Each row is followed by its group and then its class within the group.
-13.5 0.8 -17.6 -9.8 4.7 8.4 -5.6 -7.7 -8.1 -2.6 5.7 0.8 -15.4 8.4 1.9 5.0 -0.6 -9.1 -5.8 1.0 28.1 -13.2 -5.0 9.1 4.3 -3.3 -3.8 9.5 -2.9 2.3 35.1 -6.1 -1.8 -1.9 -3.2 -8.2 2.8 0.2 11.0 -1.5 4.2 -3.7 29.8 13.7 5.1 -15.0 -3.2 25.2 2.5 -5.9 -> J76.<105>
-20.0 3.3 -9.5 -3.2 7.3 11.2 -30.5 -5.0 -8.8 -0.1 -0.7 -6.7 -17.5 -2.0 -2.6 10.9 -4.2 -13.0 -0.2 -4.5 25.1 0.0 -7.0 -19.3 9.0 2.4 0.7 -9.7 -14.7 1.9 1.1 -0.6 -37.2 -1.6 -9.6 -5.6 7.0 2.7 12.0 1.8 13.1 1.1 24.3 5.3 17.1 -17.5 1.7 44.9 -3.8 -5.1 -> J76.<88>
14.5 3.6 -16.1 0.7 0.7 7.3 4.4 -2.6 -8.8 23.3 0.7 0.3 -3.4 1.2 -2.6 14.0 -18.7 -12.5 -10.2 -0.2 32.6 -22.4 -4.0 -29.2 -3.9 -7.5 -3.4 -0.7 -13.6 5.2 8.2 -16.8 7.0 -1.1 2.4 -6.3 -3.8 2.3 3.5 -3.7 13.9 -7.7 8.7 -1.4 -14.4 -16.8 -4.5 -16.5 10.9 -3.3 -> J76.<96>
20.6 0.7 4.3 -6.6 4.4 18.7 -13.9 0.2 4.9 18.7 0.0 0.3 -14.0 -4.8 9.7 23.9 -3.6 -9.6 4.5 -5.5 20.4 -3.5 -7.5 -37.6 19.9 2.8 1.9 -9.3 -23.7 -4.7 -16.7 9.5 -34.8 0.9 -17.3 -9.6 13.0 1.1 20.3 11.2 26.8 -0.4 19.8 7.5 12.9 -9.0 13.8 -18.3 -4.3 -7.5 -> J76.<96>
13.6 0.1 -29.6 -12.2 -17.9 10.8 10.8 0.1 18.0 25.7 4.8 -1.4 -19.3 3.0 -35.3 16.3 -2.6 -2.3 -2.6 2.1 27.2 19.6 -5.3 -5.8 11.4 -2.3 5.3 0.6 -6.8 -3.5 -13.3 4.3 -34.4 0.7 -0.3 -18.7 9.8 -2.8 1.8 12.2 1.3 -5.0 21.8 3.6 -6.2 -18.8 -1.9 -1.2 2.3 -2.9 -> J76.<96>
1.6 -4.2 -13.3 5.0 4.6 6.5 -8.2 -3.6 -9.7 21.7 0.4 0.9 -0.4 0.3 12.0 0.6 1.7 -8.0 4.8 2.7 14.6 -11.4 -10.5 4.4 -13.5 -5.0 -2.4 0.8 1.1 3.4 56.7 -17.7 -4.6 -1.6 -6.9 -4.9 -5.5 2.9 1.0 -10.1 7.5 -3.4 -0.2 2.7 -1.3 -20.1 -1.3 -6.2 5.6 1.4 -> J76.<105>
7.7 -0.9 -10.3 7.5 34.3 -3.6 -4.5 3.5 -8.5 -9.4 6.1 -3.1 -11.0 -0.7 -21.8 -4.2 -11.0 -1.2 -0.4 3.9 18.9 -5.4 -4.3 -2.1 13.7 -13.0 8.1 4.7 -0.3 -5.7 -36.8 9.0 -9.8 2.8 2.3 1.8 10.8 -2.1 5.2 -4.9 2.9 2.5 9.6 -8.0 16.4 -4.9 -6.7 21.0 -6.1 1.3 -> J974.<99>
11.2 -9.9 -14.2 -23.5 -11.7 3.7 -5.9 -3.4 -2.4 20.4 5.0 -2.1 -2.9 4.3 -0.6 8.3 -15.1 -12.5 3.4 -4.1 15.5 5.6 15.9 -16.5 7.7 0.6 -8.7 12.1 3.4 -1.0 9.7 15.0 8.6 5.0 -4.9 -29.6 13.6 1.0 13.1 20.2 20.3 -3.8 44.0 -10.0 1.2 7.2 16.4 -5.3 -9.1 -8.3 -> J76.<96>
-3.0 5.5 -8.1 1.1 13.9 -1.0 -1.7 -1.0 2.8 -6.7 0.5 -10.8 6.6 -9.8 -43.8 12.0 -24.7 -2.4 -6.1 -4.6 18.7 17.0 -9.6 -25.0 15.4 6.1 6.7 19.4 -7.5 12.0 -3.4 12.5 -27.4 -4.9 10.1 -16.8 12.2 -3.9 7.3 5.9 2.5 -6.6 13.1 -32.2 -1.4 -20.9 -4.0 60.1 4.4 -3.6 -> J658.<106>
9.0 -17.2 -17.3 -12.4 -22.4 0.6 -14.4 -7.9 -33.3 16.9 -4.1 1.5 -8.2 -1.8 20.4 -4.6 -1.6 -13.9 4.9 -7.8 17.4 -1.3 4.7 2.9 -8.1 -3.0 -11.2 1.1 3.8 0.5 66.4 -8.2 23.6 0.8 -2.8 -9.3 -0.5 6.6 15.8 -2.6 5.4 -4.6 24.8 8.3 -4.4 -26.8 11.4 2.5 -6.0 -7.4 -> J76.<96>
24.2 -7.0 9.0 -8.2 6.0 11.9 -13.0 -3.0 -8.1 10.5 -2.4 -2.7 -2.5 1.0 13.9 10.5 -6.3 -9.5 6.3 0.1 12.1 11.2 -4.4 -5.0 14.6 6.0 2.1 13.3 2.9 8.0 28.2 1.8 13.7 -7.1 6.5 -11.8 -5.6 -3.9 3.7 4.1 11.5 0.8 21.1 -1.4 1.9 -10.9 5.7 -9.0 0.2 -5.3 -> J76.<105>
